Here is a tiny trained network, its code and every weight. The questions are about switching its units off for an input and a class, where a switched-off unit gives its printed mean instead of its output.

import numpy as np


def w(rows, s, z=0):
    codes = np.array(rows[::2]) - 128.0
    scale = np.full(codes.shape[1], s)
    scale[-1] = z or s
    return codes * scale


def norm(h):
    return h / np.sqrt((h * h).mean(-1, keepdims=True) + 1e-5)


def f(y):
    return np.maximum(y, 0)


def log_softmax(a):
    a = a - a.max(-1, keepdims=True)
    return a - np.log(np.exp(a).sum(-1, keepdims=True))


def net(x, mask):
    res = np.array(x, float).reshape(1, 3) / 4 @ E
    u = 0
    for l in range(2):
        y = f(norm(res) @ A[l][:, :-1].T + A[l][:, -1])
        res = res + np.where(mask[u : u + 5], y, B[l][:, -1]) @ B[l][:, :-1]
        u += 5
    return log_softmax(norm(res)[-1] @ U[:, :-1].T + U[:, -1])


A, B = {}, {}
E = w([
[217,151,175,15,118],'x0',
[15,74,199,34,229],'x1',
[192,198,254,119,200],'x2',
],0.0053)
A[0] = w([
[194,183,151,133,116,104],'L0N0',
[92,60,148,106,180,35],'L0N1',
[116,172,139,191,114,81],'L0N2',
[117,73,1,124,140,30],'L0N3',
[128,70,95,155,166,253],'L0N4',
],0.0087,0.0021)
B[0] = w([
[135,161,80,17,152,244],'L0N0',
[111,48,129,123,173,223],'L0N1',
[2,105,146,183,111,195],'L0N2',
[156,150,81,200,15,254],'L0N3',
[169,208,119,53,117,226],'L0N4',
],0.0091,0.0039)
A[1] = w([
[254,188,192,82,167,137],'L1N0',
[173,117,5,230,95,176],'L1N1',
[52,181,180,125,177,67],'L1N2',
[156,153,62,131,55,136],'L1N3',
[113,149,175,250,156,5],'L1N4',
],0.0073,0.0023)
B[1] = w([
[137,225,71,144,167,216],'L1N0',
[35,34,75,132,140,254],'L1N1',
[157,110,201,241,45,177],'L1N2',
[63,172,100,166,195,231],'L1N3',
[254,196,192,148,65,153],'L1N4',
],0.0086,0.0064)
U = w([
[127,171,183,213,98,125],'0',
[162,109,116,111,117,36],'1',
[178,92,107,116,134,2],'2',
[176,221,103,58,190,220],'3',
[90,65,223,122,240,111],'4',
[38,100,5,172,105,185],'5',
[135,30,95,14,121,117],'6',
],0.016,0.0069)

Each question gives the input, the list of numbers given to net, and the class t.
The units are the neurons (one row each of A and B). Each row of codes is followed by its name. A weight is (code - 128) times the scale printed after its matrix; where a second scale follows, it is the last column's (A, B and U).
mask holds one flag per neuron, layer by layer. A switched-off neuron (its flag False) gives its mean, the last column of its row in B, instead of its output. The means were averaged over made-up inputs and are rounded, as every weight is.
A unit's drop is (log p(t) with every unit on - log p(t) with that unit switched off) / (log p(t) with every unit on - log p(t) with every unit switched off).
The circuit of an input: a set's keep is (log p(t) with only the set's units on - log p(t) with every unit switched off) / (log p(t) with every unit on - log p(t) with every unit switched off). Starting from all 10 units, units are removed one at a time, each time the one whose removal leaves the highest keep (on an exact tie, the one counted first), for as long as the keep stays at least 0.8.
circuit, biggest first: the units of the circuit, biggest drop first
k most important neurons: the k neurons with the biggest drops, biggest first
top k neurons in layer l: the k neurons of layer l with the biggest drops, biggest first
drop when u is switched off: that unit's drop, to one decimal
input [-1,-4,6], class 3: circuit, biggest first => L0N0
input [4,-7,0], class 3: 3 most important neurons => L0N0; L0N3; L1N0
input [7,-8,-2], class 3: circuit, biggest first => L0N0; L0N3
input [2,7,-1], class 4: circuit, biggest first => L0N3; L1N2
input [-5,3,6], class 0: top 3 neurons in layer 1 => L1N2; L1N4; L1N1
input [0,5,-2], class 6: top 2 neurons in layer 0 => L0N2; L0N4
input [3,-4,-1], class 3: circuit, biggest first => L0N0; L0N3
input [1,-2,0], class 3: 2 most important neurons => L0N0; L0N3
input [5,7,-8], class 6: top 2 neurons in layer 0 => L0N1; L0N2
input [-2,3,8], class 0: top 3 neurons in layer 1 => L1N2; L1N1; L1N0
input [0,7,-3], class 6: circuit, biggest first => L1N3; L1N0
input [-1,4,-2], class 6: top 3 neurons in layer 1 => L1N3; L1N0; L1N1
input [4,5,0], class 4: 2 most important neurons => L0N0; L0N3
input [1,-3,2], class 3: circuit, biggest first => L0N0
input [-8,7,1], class 4: drop when L0N3 is switched off => 0.1
input [-1,-8,8], class 3: drop when L0N0 is switched off => 0.5
input [6,-6,-1], class 3: drop when L0N3 is switched off => 0.2
